Below are the code and all the weights of a small trained network. Each question names an input and a target symbol and asks about switching units off, where a switched-off unit gives its printed mean instead of its output.

import numpy as np


def w(rows, s, z=0):
    codes = np.array(rows[::2]) - 128.0
    scale = np.full(codes.shape[1], s)
    scale[-1] = z or s
    return codes * scale


def f(y):
    return np.maximum(y, 0)


def softmax(a):
    e = np.exp(a - a.max(-1, keepdims=True))
    return e / e.sum(-1, keepdims=True)


def log_softmax(a):
    a = a - a.max(-1, keepdims=True)
    return a - np.log(np.exp(a).sum(-1, keepdims=True))


def net(x, mask):
    ids = ['ΓΔΛΦζμστ'.index(c) for c in x.split()]
    T = len(ids)
    res = E[ids] + P[:T]
    u = 0
    for l in range(2):
        r = res
        for j in range(2):
            rows = slice(2 * j, 2 * j + 2)
            q, k, v = (r @ M[l][rows].T for M in (Q, K, V))
            z = softmax(np.where(np.tri(T) > 0, q @ k.T / 2**0.5, -1e9)) @ v
            o = O[l][rows]
            res = res + np.where(mask[u + j], z, o[:, -1]) @ o[:, :-1]
        u += 2
        y = f(res @ A[l][:, :-1].T + A[l][:, -1])
        res = res + np.where(mask[u : u + 12], y, B[l][:, -1]) @ B[l][:, :-1]
        u += 12
    return log_softmax(res[-1] @ U[:, :-1].T + U[:, -1])


Q, K, V, O, A, B = {}, {}, {}, {}, {}, {}
E = w([
[167,145,122,96,206,117,63,99,133],'Γ',
[189,106,119,115,140,92,164,83,166],'Δ',
[117,106,146,80,118,204,178,146,135],'Λ',
[183,185,100,152,97,148,144,54,77],'Φ',
[120,86,107,43,129,150,63,114,136],'ζ',
[172,118,31,79,114,88,125,132,121],'μ',
[134,153,240,142,154,234,86,55,181],'σ',
[157,155,139,49,153,135,167,95,6],'τ',
],0.012)
P = w([
[175,65,166,149,141,141,141,145,104],'0',
[89,199,164,100,47,116,96,135,164],'1',
[89,44,143,176,169,108,144,78,95],'2',
[84,189,152,96,91,117,112,136,169],'3',
[218,64,189,170,94,129,134,171,98],'4',
[73,160,108,113,105,159,138,128,165],'5',
[30,43,133,215,174,87,136,61,81],'6',
[98,162,100,111,127,161,149,145,180],'7',
[254,82,234,156,73,98,77,181,101],'8',
[81,158,88,102,148,167,153,146,186],'9',
[5,55,165,206,189,33,123,81,83],'10',
[122,158,82,89,147,173,165,135,198],'11',
],0.0094)
Q[0] = w([
[244,220,178,80,76,130,86,211,128],'L0H0',
[18,233,122,74,142,87,9,99,102],'L0H0',
[112,14,134,100,116,103,72,106,183],'L0H1',
[108,147,169,234,127,251,179,98,119],'L0H1',
],0.028)
K[0] = w([
[7,171,72,128,181,120,196,65,141],'L0H0',
[207,170,65,30,176,210,152,78,175],'L0H0',
[118,98,165,89,159,115,191,174,48],'L0H1',
[23,252,93,149,103,158,116,84,126],'L0H1',
],0.03)
V[0] = w([
[117,67,179,72,135,127,252,145,190],'L0H0',
[60,79,144,97,162,206,41,224,95],'L0H0',
[125,115,92,138,119,177,107,125,112],'L0H1',
[126,126,150,115,110,116,114,171,105],'L0H1',
],0.013)
O[0] = w([
[34,157,237,128,125,22,159,181,131,252],'L0H0',
[48,87,96,198,97,228,16,254,65,9],'L0H0',
[151,143,151,151,119,93,112,81,160,112],'L0H1',
[136,119,139,99,167,95,167,156,131,119],'L0H1',
],0.005,0.0035)
A[0] = w([
[100,213,96,93,141,205,174,155,103,76],'L0N0',
[117,32,210,247,135,74,95,210,48,4],'L0N1',
[194,45,216,225,157,116,126,81,102,65],'L0N2',
[177,13,145,175,191,63,108,188,146,173],'L0N3',
[138,64,165,208,158,150,91,132,84,82],'L0N4',
[179,2,150,167,190,137,184,124,32,19],'L0N5',
[92,237,70,58,89,121,177,163,241,33],'L0N6',
[136,110,143,113,123,101,104,116,1,157],'L0N7',
[172,67,178,158,105,72,111,132,161,159],'L0N8',
[111,217,43,119,165,218,127,140,114,54],'L0N9',
[192,113,107,212,157,77,161,132,48,127],'L0N10',
[119,186,146,108,132,101,34,108,93,67],'L0N11',
],0.0074,0.0043)
B[0] = w([
[96,170,152,121,114,87,132,141,143,173],'L0N0',
[211,171,123,153,186,17,96,107,204,220],'L0N1',
[103,166,73,108,118,168,160,159,47,245],'L0N2',
[85,136,117,158,35,193,185,113,122,245],'L0N3',
[132,159,110,184,72,77,118,135,125,178],'L0N4',
[128,127,127,137,128,124,7,97,110,197],'L0N5',
[87,174,133,202,91,79,36,201,94,226],'L0N6',
[100,95,191,117,116,115,152,141,133,197],'L0N7',
[142,112,158,99,186,115,149,188,144,253],'L0N8',
[145,153,166,93,176,57,130,118,164,175],'L0N9',
[98,89,172,103,147,182,89,139,178,204],'L0N10',
[141,113,124,111,149,177,171,99,131,147],'L0N11',
],0.012,0.0043)
Q[1] = w([
[237,107,151,141,149,142,214,111,252],'L1H0',
[119,124,160,192,66,63,57,165,60],'L1H0',
[45,93,112,168,163,104,143,55,124],'L1H1',
[126,179,118,80,107,134,97,145,170],'L1H1',
],0.029)
K[1] = w([
[206,11,178,204,242,93,226,93,106],'L1H0',
[180,166,153,60,53,101,63,249,145],'L1H0',
[252,125,170,88,99,152,120,226,111],'L1H1',
[66,158,48,70,157,116,93,158,178],'L1H1',
],0.023)
V[1] = w([
[121,148,123,129,146,131,141,139,113],'L1H0',
[118,112,133,146,130,149,121,141,114],'L1H0',
[143,90,201,95,136,95,58,104,81],'L1H1',
[119,250,160,188,212,182,126,120,69],'L1H1',
],0.014)
O[1] = w([
[142,137,119,112,103,128,121,121,119,148],'L1H0',
[160,127,121,128,111,104,152,142,147,63],'L1H0',
[182,129,186,127,141,198,133,155,180,254],'L1H1',
[99,155,99,240,254,154,211,139,99,164],'L1H1',
],0.0059,0.0046)
A[1] = w([
[177,89,90,144,145,147,46,101,147,76],'L1N0',
[152,11,136,154,140,146,115,134,68,110],'L1N1',
[164,189,63,105,124,143,152,80,181,86],'L1N2',
[149,146,6,140,109,105,120,170,135,16],'L1N3',
[169,97,88,195,96,104,26,157,109,14],'L1N4',
[111,42,40,139,137,216,45,170,71,3],'L1N5',
[168,88,96,178,207,110,138,137,85,7],'L1N6',
[165,93,67,71,136,200,100,77,98,147],'L1N7',
[168,90,73,84,192,163,117,84,112,94],'L1N8',
[127,154,74,103,125,46,132,151,87,73],'L1N9',
[82,111,89,60,89,208,101,125,147,80],'L1N10',
[118,193,119,110,91,148,116,144,79,88],'L1N11',
],0.011,0.0038)
B[1] = w([
[86,128,100,104,118,144,168,118,117,203],'L1N0',
[80,176,74,175,121,128,131,81,155,205],'L1N1',
[121,144,117,182,101,140,124,150,61,251],'L1N2',
[86,152,146,82,97,160,148,95,145,164],'L1N3',
[114,155,74,32,89,141,159,110,222,246],'L1N4',
[205,196,166,168,66,89,146,92,58,190],'L1N5',
[90,99,159,44,51,117,93,176,156,223],'L1N6',
[128,120,63,88,193,123,81,172,133,253],'L1N7',
[89,208,94,130,188,127,158,144,146,228],'L1N8',
[170,113,149,127,109,148,123,128,200,241],'L1N9',
[190,3,154,196,167,98,97,137,119,228],'L1N10',
[104,67,99,131,95,108,136,103,127,223],'L1N11',
],0.012,0.003)
U = w([
[104,185,94,89,181,101,105,160,135,139],'Γ',
[147,208,182,139,152,2,101,150,196,87],'Δ',
[8,154,155,134,73,105,84,226,99,107],'Λ',
[132,196,116,155,77,91,114,98,90,165],'Φ',
[125,114,132,100,120,87,66,152,119,139],'ζ',
[100,167,134,72,93,112,100,111,169,26],'μ',
[92,150,220,149,134,218,98,83,192,109],'σ',
[104,128,194,26,130,70,229,85,77,254],'τ',
],0.0046,0.0031)

Each question gives the input, a string of symbols that net reads in full, and the target symbol t.
The units are the heads (2 rows each of Q, K, V and O) and the neurons (one row each of A and B). Each row of codes is followed by its name. A weight is (code - 128) times the scale printed after its matrix; where a second scale follows, it is the last column's (O, A, B and U).
mask holds one flag per unit, layer by layer, with each layer's heads first. A switched-off unit (its flag False) gives its mean, the last column of its rows in O or B, instead of its output. The means were averaged over made-up inputs and are rounded, as every weight is.
A unit's drop is (log p(t) with every unit on - log p(t) with that unit switched off) / (log p(t) with every unit on - log p(t) with every unit switched off).
The circuit of an input: a set's keep is (log p(t) with only the set's units on - log p(t) with every unit switched off) / (log p(t) with every unit on - log p(t) with every unit switched off). Starting from the 12 units with the biggest drops (on a tie, the unit counted first), units are removed one at a time, each time the one whose removal leaves the highest keep (on an exact tie, the one counted first), for as long as the keep stays at least 0.8.
circuit, biggest first: the units of the circuit, biggest drop first
unit that matters most: the unit with the biggest drop
k most important neurons: the k neurons with the biggest drops, biggest first
top k neurons in layer l: the k neurons of layer l with the biggest drops, biggest first
which heads matter: for each layer, one digit per head in row order, 1 if its drop is at least 0.15 and else 0, layers parted by /
input Γ Λ Φ Γ Λ ζ Γ, target Δ: which heads matter -> 10 / 00
input ζ Δ Φ, target μ: unit that matters most -> L0H0
input μ Λ ζ Δ ζ, target μ: which heads matter -> 10 / 01
input ζ Δ ζ Δ Φ Γ τ Δ Φ Φ μ, target Γ: which heads matter -> 10 / 00
input Δ Δ ζ ζ Λ Λ Δ Δ Φ Λ Δ Λ, target Δ: circuit, biggest first -> (L0N6; L0H0)
input Δ Δ Φ Λ Λ ζ, target ζ: circuit, biggest first -> (L1N10; L0H0; L1H1)
input Δ Λ μ, target τ: 2 most important neurons -> (L0N6; L0N1)
input μ ζ Δ, target ζ: which heads matter -> 00 / 01
input σ Λ ζ, target Λ: 2 most important neurons -> (L1N6; L0N2)
input Δ Δ Δ Δ ζ Γ Γ Γ Φ, target Φ: top 2 neurons in layer 0 -> (L0N2; L0N1)
input Δ Δ Φ, target τ: which heads matter -> 10 / 00
input Λ Δ σ Λ Γ ζ ζ σ Γ, target μ: circuit, biggest first -> (L0H0; L1N4; L0N4)
input ζ Λ Δ Γ σ Φ μ Γ Γ, target ζ: which heads matter -> 10 / 01
input Φ Γ Λ Δ Γ Φ Λ, target Φ: which heads matter -> 10 / 00
input Δ Δ σ Δ Λ σ Γ Λ σ Γ Λ, target Λ: unit that matters most -> L1H1
input Λ Γ Λ μ Γ Δ τ, target Φ: circuit, biggest first -> (L1N5; L0H0; L0N5)
input Λ Γ ζ Γ Δ, target μ: top 2 neurons in layer 0 -> (L0N1; L0N5)
input τ Φ Δ, target σ: circuit, biggest first -> (L1H1; L0N5; L0N3)
input ζ Φ Φ Λ σ Λ Γ Δ τ Δ ζ, target σ: which heads matter -> 00 / 01
input τ Λ Λ Δ σ Φ Δ μ Δ, target τ: unit that matters most -> L0H0
input Φ Γ Φ Δ Δ Δ Γ Λ σ, target Φ: circuit, biggest first -> (L0N2; L0H0; L1N5)
input ζ Γ Φ Δ σ Γ Φ, target Λ: circuit, biggest first -> (L1H1; L1N6; L0N2)
input Λ Λ Δ Φ, target Φ: circuit, biggest first -> (L0H0; L1N2)
input Φ Γ σ Δ Λ Φ Φ, target Δ: circuit, biggest first -> (L0H0; L0N1)
